Here is a tiny trained network, its code and every weight. The questions are about switching its units off for an input and a class, where a switched-off unit gives its printed mean instead of its output.

import numpy as np


def w(rows, s, z=0):
    codes = np.array(rows[::2]) - 128.0
    scale = np.full(codes.shape[1], s)
    scale[-1] = z or s
    return codes * scale


def f(y):
    return y / 2 * (1 + np.tanh(0.7978845608 * (y + 0.044715 * y**3)))


def log_softmax(a):
    a = a - a.max(-1, keepdims=True)
    return a - np.log(np.exp(a).sum(-1, keepdims=True))


def net(x, mask):
    res = np.array(x, float).reshape(1, 7) / 4 @ E
    y = f(res @ A[0][:, :-1].T + A[0][:, -1])
    res = res + np.where(mask, y, B[0][:, -1]) @ B[0][:, :-1]
    return log_softmax(res[-1] @ U[:, :-1].T + U[:, -1])


A, B = {}, {}
E = w([
[104,142,123,124,121,134],'x0',
[151,122,91,151,223,243],'x1',
[167,145,148,254,53,162],'x2',
[113,129,119,125,121,133],'x3',
[119,116,118,133,128,125],'x4',
[125,111,118,136,130,123],'x5',
[186,235,17,134,126,78],'x6',
],0.0099)
A[0] = w([
[137,138,104,125,169,113,110],'N1',
[151,156,77,184,91,126,58],'N2',
[162,158,130,149,117,126,124],'N3',
[135,101,127,110,131,124,97],'N4',
[144,142,98,112,176,154,140],'N5',
[108,87,195,181,89,181,148],'N6',
[128,117,134,188,185,247,149],'N7',
[124,110,154,102,150,129,130],'N8',
[108,108,157,154,129,189,110],'N9',
[142,140,91,74,167,74,128],'N10',
[146,114,142,125,114,156,107],'N11',
[153,175,95,186,90,128,93],'N12',
[134,147,59,60,187,102,122],'N13',
[128,130,132,94,78,49,253],'N14',
[121,136,97,146,153,151,115],'N15',
[129,133,139,99,122,121,146],'N16',
[137,139,106,136,183,151,132],'N17',
[121,109,126,138,68,119,141],'N18',
[129,134,123,99,119,57,173],'N19',
[134,141,112,59,118,47,193],'N20',
[126,131,105,122,175,155,151],'N21',
[126,123,180,143,104,127,160],'N22',
[136,152,100,100,125,98,169],'N23',
[108,105,192,162,77,89,181],'N24',
[97,82,173,62,154,137,189],'N25',
[93,86,169,68,154,133,189],'N26',
[84,91,175,63,169,125,194],'N27',
[115,112,157,102,144,162,122],'N28',
],0.015,0.0054)
B[0] = w([
[140,147,148,109,144,155,150],'N1',
[161,145,110,196,156,91,190],'N2',
[121,123,103,157,132,100,161],'N3',
[132,134,123,135,132,128,133],'N4',
[173,178,143,94,144,162,176],'N5',
[63,99,125,22,104,143,250],'N6',
[166,81,4,122,127,215,248],'N7',
[138,150,110,146,128,116,161],'N8',
[123,94,80,116,117,167,187],'N9',
[120,88,153,106,109,195,192],'N10',
[118,125,116,121,131,151,140],'N11',
[146,137,121,204,146,58,204],'N12',
[147,185,175,45,117,215,211],'N13',
[47,42,153,185,108,119,246],'N14',
[169,157,125,123,132,142,153],'N15',
[125,113,123,140,123,125,144],'N16',
[164,183,125,105,146,146,172],'N17',
[89,154,162,98,154,98,180],'N18',
[108,64,135,170,124,161,194],'N19',
[110,36,151,166,116,186,221],'N20',
[183,170,147,122,136,151,172],'N21',
[88,124,156,88,116,105,188],'N22',
[140,87,151,138,138,168,173],'N23',
[60,164,195,53,96,67,244],'N24',
[171,154,112,191,145,66,233],'N25',
[130,158,108,201,144,83,227],'N26',
[152,137,112,212,147,75,237],'N27',
[149,116,96,145,123,127,172],'N28',
],0.024,0.013)
U = w([
[126,115,129,255,122,52,201],'0',
[119,23,46,112,76,233,130],'1',
[231,190,3,196,170,117,103],'2',
[185,188,136,47,125,211,8],'3',
[81,128,138,46,68,111,162],'4',
],0.0072,0.0013)

Each question gives the input, the list of numbers given to net, and the class t.
The units are the neurons (one row each of A and B). Each row of codes is followed by its name. A weight is (code - 128) times the scale printed after its matrix; where a second scale follows, it is the last column's (A, B and U).
mask holds one flag per neuron, in row order. A switched-off neuron (its flag False) gives its mean, the last column of its row in B, instead of its output. The means were averaged over made-up inputs and are rounded, as every weight is.
A unit's drop is (log p(t) with every unit on - log p(t) with that unit switched off) / (log p(t) with every unit on - log p(t) with every unit switched off).
unit that matters most: the unit with the biggest drop
top k neurons: the k neurons with the biggest drops, biggest first
drop of u: that unit's drop, to one decimal
input [7,-4,-2,6,-6,3,0], class 0: unit that matters most	N7
input [3,1,-6,-1,1,-5,-5], class 2: top 2 neurons	(N14, N24)
input [-8,1,6,-2,-2,3,7], class 2: top 2 neurons	(N14, N24)
input [3,-7,0,2,2,7,-8], class 0: top 2 neurons	(N27, N25)
input [6,7,5,-6,5,-7,1], class 2: top 3 neurons	(N14, N20, N12)
input [-6,1,-1,-7,2,0,3], class 3: top 2 neurons	(N7, N14)
input [-1,0,-6,0,-1,3,0], class 0: top 3 neurons	(N7, N27, N6)
input [8,-7,-1,-1,-5,-1,1], class 1: top 4 neurons	(N20, N25, N12, N27)
input [-4,-6,6,-5,0,8,0], class 4: top 2 neurons	(N24, N27)
input [-8,1,-4,-7,-6,2,5], class 3: top 2 neurons	(N13, N7)
input [-5,6,0,5,-1,-3,-3], class 2: top 2 neurons	(N14, N20)
input [3,5,-6,-7,3,1,0], class 2: top 2 neurons	(N27, N6)
input [2,-1,1,3,-7,0,-6], class 4: drop of N6	1.2
input [-2,3,-6,3,-4,6,2], class 3: unit that matters most	N13
input [0,7,-5,-2,5,-7,2], class 3: drop of N13	0.3
input [3,5,-8,-3,-4,8,6], class 3: drop of N22	0.0
input [-2,0,7,-2,-3,7,-3], class 4: drop of N24	0.4
